[ 94 146 168 132 151 128  93  98  80 119 159 135 118 113 157  95 107 164
 157 117  79 121  89 164]  <165>
[128  87  86  79 133 122 125  93 153 135 119 159  94 147 162 117  97  87
 113  92 178 177 177 149]  <190>
[169 137 114  97 105 144 165 111 123 139 176  91 158  82  92 137 102 164
 154 156 123 163  78 172]  <6>
asked: [147 162] => <190>
asked: [ 94 147] => <190>
asked: [135 119 159] => <190>
asked: [ 87 113  92 178 177] => <190>
asked: [162 117  97  87 113  92 178 177] => <190>
asked: [128  87] => <190>
asked: [87 86] => <190>

[106 112 134 118] : <6>
[148 115 117 110] : <190>
[107 110 134 175] : <86>
[132 106 110 123] : <49>
asked: [106 110] => <49>
asked: [110 134 175] => <86>

[137 134 123 121 125] : <156>
[124 130 143 123 131] : <190>
[121 142 134 136 128] : <142>
[137 134 123 120 142] : <181>
[124 130 143 123 123] : <28>
[124 130 143 123 137] : <6>
asked: [123 137] => <6>
asked: [123 121] => <156>
asked: [124 130 143 123 123] => <28>
asked: [137 134 123 121 125] => <156>
asked: [137 134 123 120 142] => <181>
asked: [120 142] => <181>

[ 98  70 101 103] -> <142>
[129  70 101 103] -> <190>
[132 102 114 138] -> <65>
[121 137 121 135] -> <181>
[ 94 140 153 119] -> <58>
asked: [102 114] => <65>
asked: [137 121 135] => <181>

[140 135 144 121 137 135 123 123 129] -> <165>
[154 107 147  98 177 140 169 108 113] -> <142>
[143 129 144 117 145 136 132 120 126] -> <181>
[143 143 136 117 145 136 132 120 135] -> <86>
[153 108 146  99 176 140 168 109 113] -> <58>
[177 142 169 123 135 135 120 124 130] -> <65>
[139 136 144 122 135 135 140 124 130] -> <175>
[136 143 143 128 125 134 109 128 134] -> <6>
[139 136 144 122 135 135 121 124 130] -> <190>
[148 118 146 107 162 138 151 114 119] -> <49>
asked: [154 107 147  98 177 140 169 108] => <142>
asked: [136 143 143] => <6>
asked: [177 140 169] => <142>
asked: [139 136 144 122 135 135 140 124 130] => <175>
asked: [128 125 134 109 128] => <6>
asked: [140 135 144 121 137] => <165>

[126 148 116 115 131] : <86>
[132 135 128 126 132] : <156>
[135 128 150 125 132] : <6>
[128 135 132 121 130] : <58>
[127 126 124 125 125] : <175>
[120 149 103 117 130] : <65>
[125 133 166 121 134] : <49>
[136 131 149 125 132] : <181>
[133 101 144 142 122] : <190>
[117 110  99 143 119] : <165>
[133 116 141 134 126] : <142>
[138 127 157 127 130] : <28>
asked: [143 119] => <165>
asked: [128 135 132] => <58>
asked: [125 133 166] => <49>
asked: [135 128 150 125 132] => <6>

[ 82 118 130  96 136 132 158  82 115 140  92 137 128 160 129 113 154 116
 140 151 166 114 106 119 127 114]  <142>
[136  98 120 115 120 147 166  71 135 152 114 137 136 153 126 111 142 112
 133 151 159 128  94 130 126 105]  <165>
[144 111 129 121 132 138 138 142  69 108 165 110 132 141 160 115 130  99
 140 151 164 113 103 118 134 108]  <6>
[124 142 145 131 168  79 116  95 122 111 120 119 122 141 136 128 133 157
 147 165 123 121 166 142 138 132]  <190>
[138 101 124 117 128 142 168  78 125 151 110 141 136 156 128 116 145 110
 138 150 159 125  92 130 125 109]  <58>
[140 103 124 137 123 140 161  73 115 136 104 134 129 150 133 111 147 114
 134 150 164 118 106 127 126 112]  <49>
[130 145 137 123 165  96 120  89 115 116 126 118 121 144 142 126 127 151
 148 155 128 126 161 135 137 150]  <86>
[144 100 129 127 123 150 161  74 113 137  97 137 131 159 131 112 152 109
 131 154 168 128  95 123 131 112]  <181>
[139 107 128 131 126 144 160  69 110 141  99 138 130 165 132 115 142 108
 129 155 169 122  97 125 131 109]  <28>
asked: [ 69 108] => <6>
asked: [ 92 130 125 109] => <58>
asked: [142  69 108 165 110 132 141] => <6>
asked: [133 157 147] => <190>
asked: [160  69 110 141  99 138 130 165 132 115 142 108] => <28>

[ 86 113  77 114 115 162  98]  <28>
[162  99 107 149 129 125 181]  <58>
[116 151 155 105 116  91 137]  <65>
[ 86 113  77 114 144 162  98]  <181>
[123 130 110 158 118 132 173]  <165>
[116 116 105 151 155 107 177]  <175>
asked: [162  99 107 149] => <58>
asked: [116 105 151 155] => <175>
asked: [ 86 113  77 114 144 162  98] => <181>

[130 127  95  94 125 121] = <49>
[153 151 143 141  97 126] = <175>
[ 94 153 150 143 141 128] = <58>
asked: [153 150 143 141] => <58>
asked: [127  95  94] => <49>
asked: [153 151 143 141  97 126] => <175>
asked: [130 127  95] => <49>

[136 136 177 114 127 134 126 120 151 145 138 116 112 124] -> <142>
[136 136 179 113 122 147 128 131 136 120 123 115 132 118] -> <181>
[147 132 165 117 113 132 136 123 131 147 128 115 120 108] -> <28>
asked: [132 136 123 131 147 128 115 120] => <28>
asked: [136 136 177 114 127 134 126 120 151 145 138 116 112 124] => <142>
asked: [177 114] => <142>
asked: [147 128 115] => <28>
asked: [128 131 136 120] => <181>
asked: [132 136 123 131] => <28>
asked: [122 147 128 131 136 120 123] => <181>

[134 122  94 139 127 110 119 143 144 118 129 137 116 144 137 100 108 132
 137 148  84 172 147 113 111 118 159 139 167 112 143 105 135 128 161 108
 140 133] : <28>
[134 156 101 133 136  86 107 134 131 130 139 126 123 128 131 112 117 129
 148 155 112 179 150 135 100 112 151 138 165 110 138  99 129 112 150 120
 134 123] : <58>
[120 134 116 119 130 121  97 119 153 150 110 150 117 138 116 121 109 139
 155 136 103 179 146 135 117 127 154 150 132 122 105  93 145  91 149 110
 143 134] : <190>
[134 116 119 137 124  99 119 153 150 107 103 119 137 128 128 111 104 143
 140 132 115 180 154 133 112 109 151 128 129 114 137  79 131 106 153  99
 141 107] : <49>
[155 129 127 137 124  99  93 130 160 124 125 149 123 157 151 113 116 156
 133 139  96 182 147 118 122 119 153 137 156 104 131 107 149 112 145 106
 149 116] : <65>
[139 148 107 113 142  95  96 136 123 150 127 154 126 129 123 116 115 145
 133 148 117 171 149 126 104 101 166 136 140 111 124 108 129 102 143 107
 138 116] : <142>
asked: [134 116 119 130 121  97 119 153 150 110] => <190>
asked: [128 128 111 104 143 140] => <49>
asked: [155 129 127 137 124  99  93 130 160 124 125 149 123 157 151 113 116 156
 133 139  96 182 147 118 122 119 153 137 156 104 131 107 149 112 145 106
 149 116] => <65>
asked: [149 126 104 101 166 136 140 111 124] => <142>
asked: [135 117] => <190>
asked: [134 116 119 137 124  99 119 153 150 107 103 119 137 128 128 111 104 143
 140 132 115 180 154 133 112 109 151 128 129 114 137  79 131 106 153  99
 141 107] => <49>

[136 134 129 131  89 146 138] -> <49>
[134 118 139 126 117 134 144] -> <142>
[139 128 117 134  89 146 150] -> <65>
[127  75 181 128 107 144 174] -> <156>
asked: [139 126 117 134] => <142>
asked: [136 134 129 131  89 146 138] => <49>
asked: [126 117 134 144] => <142>
asked: [ 89 146 150] => <65>
asked: [118 139 126 117] => <142>
asked: [128 107] => <156>

[109 130 121 133 106 117 117 120 110 129 138 132 142 113 130 140 117 136
 131 116 122 127 130] -> <190>
[123 122 121 129 118 124 127 127 115 119 121 122 114 132 121 122 132 127
 130 120 129 122 123] -> <86>
[109 117 120 121 117 129 138 132 106 110 133 130  98 120 141 114 148 116
 112 128 129 135 131] -> <49>
[109 117 120 121 117 129 138 132 106 110 133 130  98 120 124 123 119 125
 117 139 129 122 116] -> <28>
[140 124 129 131 110 137 141 132 111 109 136 127  86 129 138 129 134 123
 140 139 137 138 129] -> <181>
asked: [109 117 120 121 117 129 138 132 106 110 133 130  98 120 124 123 119 125
 117 139 129 122 116] => <28>
asked: [109 117 120 121 117 129 138 132 106 110 133 130  98 120 141 114 148 116
 112 128 129 135 131] => <49>
asked: [127 127 115 119 121 122 114] => <86>

